Here is a tiny trained network, its code and every weight. The questions are about switching its units off for an input and a target symbol, where a switched-off unit gives its printed mean instead of its output.

import numpy as np


def w(rows, s, z=0):
    codes = np.array(rows[::2]) - 128.0
    scale = np.full(codes.shape[1], s)
    scale[-1] = z or s
    return codes * scale


def f(y):
    return np.maximum(y, 0)


def softmax(a):
    e = np.exp(a - a.max(-1, keepdims=True))
    return e / e.sum(-1, keepdims=True)


def log_softmax(a):
    a = a - a.max(-1, keepdims=True)
    return a - np.log(np.exp(a).sum(-1, keepdims=True))


def net(x, mask):
    ids = ['αβγεζηθλμξπστφψω'.index(c) for c in x.split()]
    T = len(ids)
    res = E[ids] + P[:T]
    u = 0
    for l in range(3):
        r = res
        for j in range(2):
            rows = slice(3 * j, 3 * j + 3)
            q, k, v = (r @ M[l][rows].T for M in (Q, K, V))
            z = softmax(np.where(np.tri(T) > 0, q @ k.T / 3**0.5, -1e9)) @ v
            o = O[l][rows]
            res = res + np.where(mask[u + j], z, o[:, -1]) @ o[:, :-1]
        u += 2
        y = f(res @ A[l][:, :-1].T + A[l][:, -1])
        res = res + np.where(mask[u : u + 8], y, B[l][:, -1]) @ B[l][:, :-1]
        u += 8
    return log_softmax(res[-1] @ U[:, :-1].T + U[:, -1])


Q, K, V, O, A, B = {}, {}, {}, {}, {}, {}
E = w([
[181,156,80,72,150],'α',
[144,102,110,242,139],'β',
[190,172,71,150,122],'γ',
[163,84,94,117,167],'ε',
[80,101,155,109,82],'ζ',
[111,96,114,120,117],'η',
[134,165,43,42,177],'θ',
[186,195,159,143,117],'λ',
[144,165,164,40,71],'μ',
[163,187,7,135,124],'ξ',
[146,213,195,168,126],'π',
[33,191,102,139,96],'σ',
[172,128,157,156,129],'τ',
[141,138,221,124,152],'φ',
[136,74,81,170,119],'ψ',
[89,84,157,157,159],'ω',
],0.018)
P = w([
[111,26,137,117,1],'0',
[118,49,119,119,51],'1',
[122,76,111,123,87],'2',
[122,91,108,120,111],'3',
[121,107,105,129,128],'4',
[124,115,101,124,148],'5',
[123,127,98,127,161],'6',
[121,141,92,125,172],'7',
[124,140,91,130,174],'8',
[122,151,90,124,190],'9',
[125,151,89,125,189],'10',
[130,159,87,126,192],'11',
[124,167,84,116,205],'12',
],0.0063)
Q[0] = w([
[106,91,157,201,204],'0.h1',
[79,140,61,179,177],'0.h1',
[99,44,68,174,157],'0.h1',
[191,255,55,108,123],'0.h2',
[67,98,104,194,136],'0.h2',
[94,194,149,100,96],'0.h2',
],0.0084)
K[0] = w([
[65,154,133,111,79],'0.h1',
[47,220,63,152,98],'0.h1',
[46,132,101,155,136],'0.h1',
[2,198,96,122,89],'0.h2',
[195,42,70,120,73],'0.h2',
[144,213,140,94,93],'0.h2',
],0.0084)
V[0] = w([
[131,63,148,98,96],'0.h1',
[143,1,126,133,105],'0.h1',
[217,115,135,117,147],'0.h1',
[112,132,152,126,95],'0.h2',
[75,144,101,162,99],'0.h2',
[203,118,146,137,149],'0.h2',
],0.0076)
O[0] = w([
[140,40,151,77,161,119],'0.h1',
[106,51,131,81,94,122],'0.h1',
[131,128,253,149,75,76],'0.h1',
[207,114,159,79,170,161],'0.h2',
[125,185,157,196,127,254],'0.h2',
[169,162,104,42,111,33],'0.h2',
],0.0055,0.0013)
A[0] = w([
[7,114,146,88,27,198],'0.n1',
[132,232,100,88,187,80],'0.n2',
[95,166,66,79,168,199],'0.n3',
[220,95,84,60,77,140],'0.n4',
[5,182,159,138,116,251],'0.n5',
[131,94,1,38,70,216],'0.n6',
[224,3,197,108,68,150],'0.n7',
[210,141,192,35,94,72],'0.n8',
],0.0067,0.003)
B[0] = w([
[55,113,165,98,135,192],'0.n1',
[58,97,121,178,173,203],'0.n2',
[88,195,88,162,73,218],'0.n3',
[92,227,64,90,150,189],'0.n4',
[143,51,194,142,52,200],'0.n5',
[45,211,75,140,156,254],'0.n6',
[189,96,77,151,253,195],'0.n7',
[214,217,111,60,139,166],'0.n8',
],0.0069,0.0054)
Q[1] = w([
[144,99,196,137,119],'1.h1',
[99,104,161,130,135],'1.h1',
[192,96,91,35,190],'1.h1',
[150,93,234,194,188],'1.h2',
[100,167,2,115,92],'1.h2',
[110,114,101,167,195],'1.h2',
],0.0089)
K[1] = w([
[172,151,112,161,199],'1.h1',
[151,97,189,145,158],'1.h1',
[146,140,99,1,103],'1.h1',
[121,86,217,78,58],'1.h2',
[140,126,65,221,213],'1.h2',
[141,69,182,201,128],'1.h2',
],0.008)
V[1] = w([
[169,3,83,50,32],'1.h1',
[190,142,19,151,146],'1.h1',
[132,128,96,166,213],'1.h1',
[119,122,179,221,122],'1.h2',
[77,147,168,135,206],'1.h2',
[79,99,240,102,117],'1.h2',
],0.0048)
O[1] = w([
[102,181,204,175,68,45],'1.h1',
[187,156,3,150,108,163],'1.h1',
[170,120,60,155,105,162],'1.h1',
[161,69,122,218,148,94],'1.h2',
[190,52,226,103,40,159],'1.h2',
[143,7,102,36,93,3],'1.h2',
],0.0058,0.0052)
A[1] = w([
[102,160,52,16,46,171],'1.n1',
[125,152,60,201,141,189],'1.n2',
[50,170,113,142,92,140],'1.n3',
[65,196,187,236,72,180],'1.n4',
[94,95,164,58,107,253],'1.n5',
[255,120,198,111,94,157],'1.n6',
[59,86,129,173,190,145],'1.n7',
[248,112,77,107,177,174],'1.n8',
],0.0072,0.0038)
B[1] = w([
[39,214,154,120,147,195],'1.n1',
[156,165,96,195,136,245],'1.n2',
[81,44,166,153,21,200],'1.n3',
[147,72,132,63,47,209],'1.n4',
[114,68,254,91,99,156],'1.n5',
[168,180,254,189,78,157],'1.n6',
[150,88,77,125,115,177],'1.n7',
[251,159,183,160,78,182],'1.n8',
],0.0059,0.011)
Q[2] = w([
[61,140,97,97,200],'2.h1',
[136,86,150,113,119],'2.h1',
[156,133,149,72,134],'2.h1',
[254,252,136,157,88],'2.h2',
[56,145,175,175,199],'2.h2',
[201,36,119,114,133],'2.h2',
],0.0062)
K[2] = w([
[122,173,138,18,144],'2.h1',
[156,141,141,148,145],'2.h1',
[114,144,171,94,173],'2.h1',
[102,102,80,144,1],'2.h2',
[83,172,65,55,134],'2.h2',
[208,108,109,119,129],'2.h2',
],0.0082)
V[2] = w([
[154,255,205,109,59],'2.h1',
[193,219,62,130,224],'2.h1',
[112,187,237,61,49],'2.h1',
[162,128,119,157,163],'2.h2',
[61,107,128,76,76],'2.h2',
[161,104,138,131,15],'2.h2',
],0.0046)
O[2] = w([
[108,87,200,39,105,253],'2.h1',
[80,56,88,199,146,179],'2.h1',
[165,97,42,74,95,143],'2.h1',
[173,73,94,83,129,54],'2.h2',
[54,107,94,102,151,238],'2.h2',
[44,135,229,255,153,201],'2.h2',
],0.0038,0.0043)
A[2] = w([
[59,88,60,226,158,239],'2.n1',
[2,131,123,136,36,85],'2.n2',
[168,160,117,88,222,140],'2.n3',
[190,214,166,147,176,161],'2.n4',
[174,247,143,136,76,107],'2.n5',
[139,93,16,126,181,168],'2.n6',
[59,247,81,124,149,3],'2.n7',
[72,115,172,85,118,52],'2.n8',
],0.0077,0.0046)
B[2] = w([
[107,148,175,99,95,253],'2.n1',
[168,148,139,156,238,238],'2.n2',
[225,95,146,145,187,148],'2.n3',
[110,165,81,45,135,203],'2.n4',
[71,50,81,79,61,214],'2.n5',
[29,187,203,166,131,181],'2.n6',
[190,2,111,180,138,229],'2.n7',
[199,106,115,115,230,159],'2.n8',
],0.0068,0.013)
U = w([
[107,141,111,52,158,125],'α',
[64,228,177,140,133,111],'β',
[115,213,115,70,86,110],'γ',
[115,82,94,145,203,32],'ε',
[109,106,160,123,158,158],'ζ',
[159,217,109,120,219,144],'η',
[136,75,70,106,133,155],'θ',
[80,92,165,92,33,146],'λ',
[21,180,153,62,143,241],'μ',
[163,102,152,197,137,167],'ξ',
[178,114,171,114,135,139],'π',
[140,69,167,129,216,36],'σ',
[127,1,134,131,103,90],'τ',
[215,108,117,142,156,152],'φ',
[93,123,92,104,59,87],'ψ',
[113,32,106,162,80,3],'ω',
],0.0093,0.0044)

Each question gives the input, a string of symbols that net reads in full, and the target symbol t.
The units are the heads (3 rows each of Q, K, V and O) and the neurons (one row each of A and B). Each row of codes is followed by its name. A weight is (code - 128) times the scale printed after its matrix; where a second scale follows, it is the last column's (O, A, B and U).
mask holds one flag per unit, layer by layer, with each layer's heads first. A switched-off unit (its flag False) gives its mean, the last column of its rows in O or B, instead of its output. The means were averaged over made-up inputs and are rounded, as every weight is.
A unit's drop is (log p(t) with every unit on - log p(t) with that unit switched off) / (log p(t) with every unit on - log p(t) with every unit switched off).
The circuit of an input: a set's keep is (log p(t) with only the set's units on - log p(t) with every unit switched off) / (log p(t) with every unit on - log p(t) with every unit switched off). Starting from the 12 units with the biggest drops (on a tie, the unit counted first), units are removed one at a time, each time the one whose removal leaves the highest keep (on an exact tie, the one counted first), for as long as the keep stays at least 0.8.
units of the circuit, in order: the units of the circuit, biggest drop first
unit that matters most: the unit with the biggest drop
top k neurons: the k neurons with the biggest drops, biggest first
top k neurons in layer l: the k neurons of layer l with the biggest drops, biggest first
heads that matter: for each layer, one digit per head in row order, 1 if its drop is at least 0.15 and else 0, layers parted by /
drop when u is switched off: that unit's drop, to one decimal
input μ τ λ π γ ω ψ ξ γ η η ε ζ, target σ: top 2 neurons in layer 0 -> 0.n1, 0.n5
input μ η φ, target π: unit that matters most -> 0.n7
input θ μ ω η, target μ: units of the circuit, in order -> 2.n7, 1.n8
input θ σ α η ξ, target ξ: units of the circuit, in order -> 2.n7, 0.h2, 1.n2, 1.h2
input η ε λ τ η φ ω λ β α λ, target γ: heads that matter -> 11 / 00 / 00
input β φ ε η ω ω ω, target τ: units of the circuit, in order -> 1.h2, 0.n6
input λ ψ α β η θ, target ε: top 3 neurons -> 2.n7, 2.n2, 0.n6
input β τ π α λ ε τ λ ξ, target ω: heads that matter -> 00 / 00 / 00
input φ η η α ω π, target λ: heads that matter -> 00 / 00 / 00
input φ ε σ, target σ: heads that matter -> 00 / 10 / 00
input ω π η θ θ π β θ π μ, target α: top 2 neurons in layer 1 -> 1.n1, 1.n2
input ζ ω π π ψ, target β: top 2 neurons -> 2.n7, 2.n6
input β φ λ, target γ: top 4 neurons -> 2.n4, 2.n5, 2.n7, 0.n8
input η ζ μ ψ σ η, target μ: units of the circuit, in order -> 2.n7
input ω σ φ λ, target λ: top 2 neurons -> 2.n2, 2.n5
input ζ μ β ξ, target ω: top 3 neurons -> 2.n7, 2.n5, 0.n7
input ω ε μ φ π τ, target φ: top 2 neurons in layer 2 -> 2.n1, 2.n6
input η β α α τ β η π η σ ε, target β: top 2 neurons in layer 2 -> 2.n6, 2.n1
input ζ β η ψ π σ α π φ β, target β: heads that matter -> 10 / 00 / 00
input ω β θ, target ε: top neuron in layer 1 -> 1.n1
input α θ α θ ζ η ω, target τ: top 3 neurons in layer 1 -> 1.n5, 1.n1, 1.n2
input τ φ τ θ μ γ, target ψ: top 2 neurons -> 2.n2, 2.n5
input ζ ε α π, target λ: top 2 neurons in layer 0 -> 0.n6, 0.n7
input λ η λ γ ζ, target σ: top 2 neurons in layer 2 -> 2.n8, 2.n2
input σ γ μ γ φ η τ π γ β, target β: drop when 2.n5 is switched off -> 0.1
input ω τ σ ζ η ξ, target ξ: drop when 0.n2 is switched off -> 0.2
